Below is a small trained network, with its code and all its weights. Each question gives an input and a class and asks what happens when units are switched off, that is, made to give their printed mean instead of their output.

import numpy as np


def w(rows, s, z=0):
    codes = np.array(rows[::2]) - 128.0
    scale = np.full(codes.shape[1], s)
    scale[-1] = z or s
    return codes * scale


def norm(h):
    return h / np.sqrt((h * h).mean(-1, keepdims=True) + 1e-5)


def f(y):
    return y / 2 * (1 + np.tanh(0.7978845608 * (y + 0.044715 * y**3)))


def log_softmax(a):
    a = a - a.max(-1, keepdims=True)
    return a - np.log(np.exp(a).sum(-1, keepdims=True))


def net(x, mask):
    res = np.array(x, float).reshape(1, 4) / 4 @ E
    u = 0
    for l in range(4):
        y = f(norm(res) @ A[l][:, :-1].T + A[l][:, -1])
        res = res + np.where(mask[u : u + 4], y, B[l][:, -1]) @ B[l][:, :-1]
        u += 4
    return log_softmax(norm(res)[-1] @ U[:, :-1].T + U[:, -1])


A, B = {}, {}
E = w([
[73,60,90,32,196,135,102,156,216],'x0',
[85,82,76,133,2,137,134,146,117],'x1',
[76,174,137,89,127,74,237,89,153],'x2',
[54,180,48,202,176,82,116,207,132],'x3',
],0.0069)
A[0] = w([
[111,117,82,21,193,116,53,111,254,4],'0.n0',
[235,157,116,108,200,40,120,155,153,45],'0.n1',
[134,210,104,45,99,67,187,98,199,26],'0.n2',
[135,166,137,86,82,170,89,126,122,214],'0.n3',
],0.0063,0.0029)
B[0] = w([
[148,140,152,81,75,86,131,214,123,253],'0.n0',
[149,134,41,129,62,115,125,78,40,162],'0.n1',
[171,111,169,214,145,53,147,46,196,167],'0.n2',
[110,73,135,128,138,160,155,8,190,182],'0.n3',
],0.011,0.0043)
A[1] = w([
[226,181,111,113,170,177,50,130,187,2],'1.n0',
[99,188,141,173,101,119,145,149,144,66],'1.n1',
[111,100,139,130,117,181,3,148,123,16],'1.n2',
[164,174,135,88,252,145,142,115,103,175],'1.n3',
],0.007,0.0019)
B[1] = w([
[169,160,102,192,103,24,254,83,193,171],'1.n0',
[147,53,191,76,142,108,101,104,121,177],'1.n1',
[138,79,171,184,171,9,171,100,138,252],'1.n2',
[125,134,88,94,3,78,154,69,76,183],'1.n3',
],0.0097,0.0026)
A[2] = w([
[150,212,189,152,62,176,136,130,17,3],'2.n0',
[2,211,74,218,197,101,127,197,98,174],'2.n1',
[141,173,199,232,129,154,157,124,96,89],'2.n2',
[35,56,113,163,94,163,141,136,156,98],'2.n3',
],0.0069,0.0021)
B[2] = w([
[138,164,160,94,113,121,101,207,186,200],'2.n0',
[209,102,218,54,135,189,181,37,120,253],'2.n1',
[106,89,122,75,116,88,150,245,225,201],'2.n2',
[127,237,108,184,21,104,112,109,104,180],'2.n3',
],0.012,0.0047)
A[3] = w([
[230,136,183,99,102,249,151,68,233,148],'3.n0',
[253,235,85,76,103,116,111,113,49,200],'3.n1',
[111,54,190,192,188,76,225,81,182,253],'3.n2',
[241,25,65,245,163,174,30,178,105,120],'3.n3',
],0.0055,0.002)
B[3] = w([
[100,115,83,98,177,154,124,159,70,254],'3.n0',
[82,112,62,156,97,147,101,119,126,207],'3.n1',
[95,123,116,183,155,170,98,147,137,249],'3.n2',
[127,142,146,164,200,69,247,124,156,144],'3.n3',
],0.014,0.0058)
U = w([
[138,114,175,56,112,106,136,230,185,172],'0',
[141,71,133,77,182,246,160,73,55,131],'1',
[105,98,157,212,191,84,195,93,185,136],'2',
[121,155,58,148,40,92,118,80,94,152],'3',
[62,122,125,143,153,148,21,160,129,147],'4',
[157,202,200,142,169,140,27,86,130,2],'5',
],0.013,0.0047)

Each question gives the input, the list of numbers given to net, and the class t.
The units are the neurons (one row each of A and B). Each row of codes is followed by its name. A weight is (code - 128) times the scale printed after its matrix; where a second scale follows, it is the last column's (A, B and U).
mask holds one flag per neuron, layer by layer. A switched-off neuron (its flag False) gives its mean, the last column of its row in B, instead of its output. The means were averaged over made-up inputs and are rounded, as every weight is.
A unit's drop is (log p(t) with every unit on - log p(t) with that unit switched off) / (log p(t) with every unit on - log p(t) with every unit switched off).
The circuit of an input: a set's keep is (log p(t) with only the set's units on - log p(t) with every unit switched off) / (log p(t) with every unit on - log p(t) with every unit switched off). Starting from the 12 units with the biggest drops (on a tie, the unit counted first), units are removed one at a time, each time the one whose removal leaves the highest keep (on an exact tie, the one counted first), for as long as the keep stays at least 0.8.
units of the circuit, in order: the units of the circuit, biggest drop first
most important unit: the unit with the biggest drop
top k neurons: the k neurons with the biggest drops, biggest first
k most important neurons of layer l: the k neurons of layer l with the biggest drops, biggest first
drop when u is switched off: that unit's drop, to one decimal
input [3,8,-6,1], class 3: units of the circuit, in order -> (2.n3)
input [6,5,8,8], class 1: top 3 neurons -> (2.n1, 1.n2, 2.n2)
input [4,-5,-6,-1], class 2: top 2 neurons -> (1.n2, 2.n3)
input [-3,-6,-2,6], class 1: 2 most important neurons of layer 2 -> (2.n1, 2.n3)
input [-4,-8,-6,5], class 3: top 2 neurons -> (1.n3, 0.n1)
input [-6,-1,2,6], class 0: 2 most important neurons of layer 2 -> (2.n2, 2.n0)
input [3,4,2,-3], class 3: units of the circuit, in order -> (2.n1, 2.n2)
input [7,5,8,3], class 2: top 3 neurons -> (0.n2, 2.n2, 2.n0)
input [-4,1,3,-4], class 0: top 3 neurons -> (2.n2, 2.n1, 1.n2)
input [-4,-7,6,3], class 3: 2 most important neurons of layer 0 -> (0.n1, 0.n3)
input [6,5,8,2], class 2: top 2 neurons -> (0.n2, 2.n2)
input [-2,7,8,-4], class 2: 2 most important neurons of layer 0 -> (0.n2, 0.n1)
input [2,-7,-1,6], class 3: top 3 neurons -> (1.n3, 3.n1, 0.n1)
input [-7,8,-8,4], class 2: units of the circuit, in order -> (3.n3)
input [-1,5,-8,6], class 2: top 2 neurons -> (1.n2, 3.n3)
input [-6,-7,-6,-6], class 3: top 3 neurons -> (1.n3, 2.n1, 1.n0)
input [0,-3,5,5], class 1: 2 most important neurons of layer 1 -> (1.n2, 1.n0)
input [-7,0,-5,8], class 1: 2 most important neurons of layer 0 -> (0.n0, 0.n2)
input [5,-6,7,-5], class 2: top 2 neurons -> (0.n2, 2.n1)
input [4,8,-5,7], class 3: most important unit -> 2.n3
input [-7,-5,7,2], class 0: top 2 neurons -> (2.n2, 2.n0)
input [3,6,-8,4], class 2: top 2 neurons -> (1.n2, 3.n3)
input [-1,-3,-6,-5], class 2: 2 most important neurons of layer 1 -> (1.n2, 1.n0)
input [-7,3,5,8], class 1: drop when 2.n1 is switched off -> 1.5
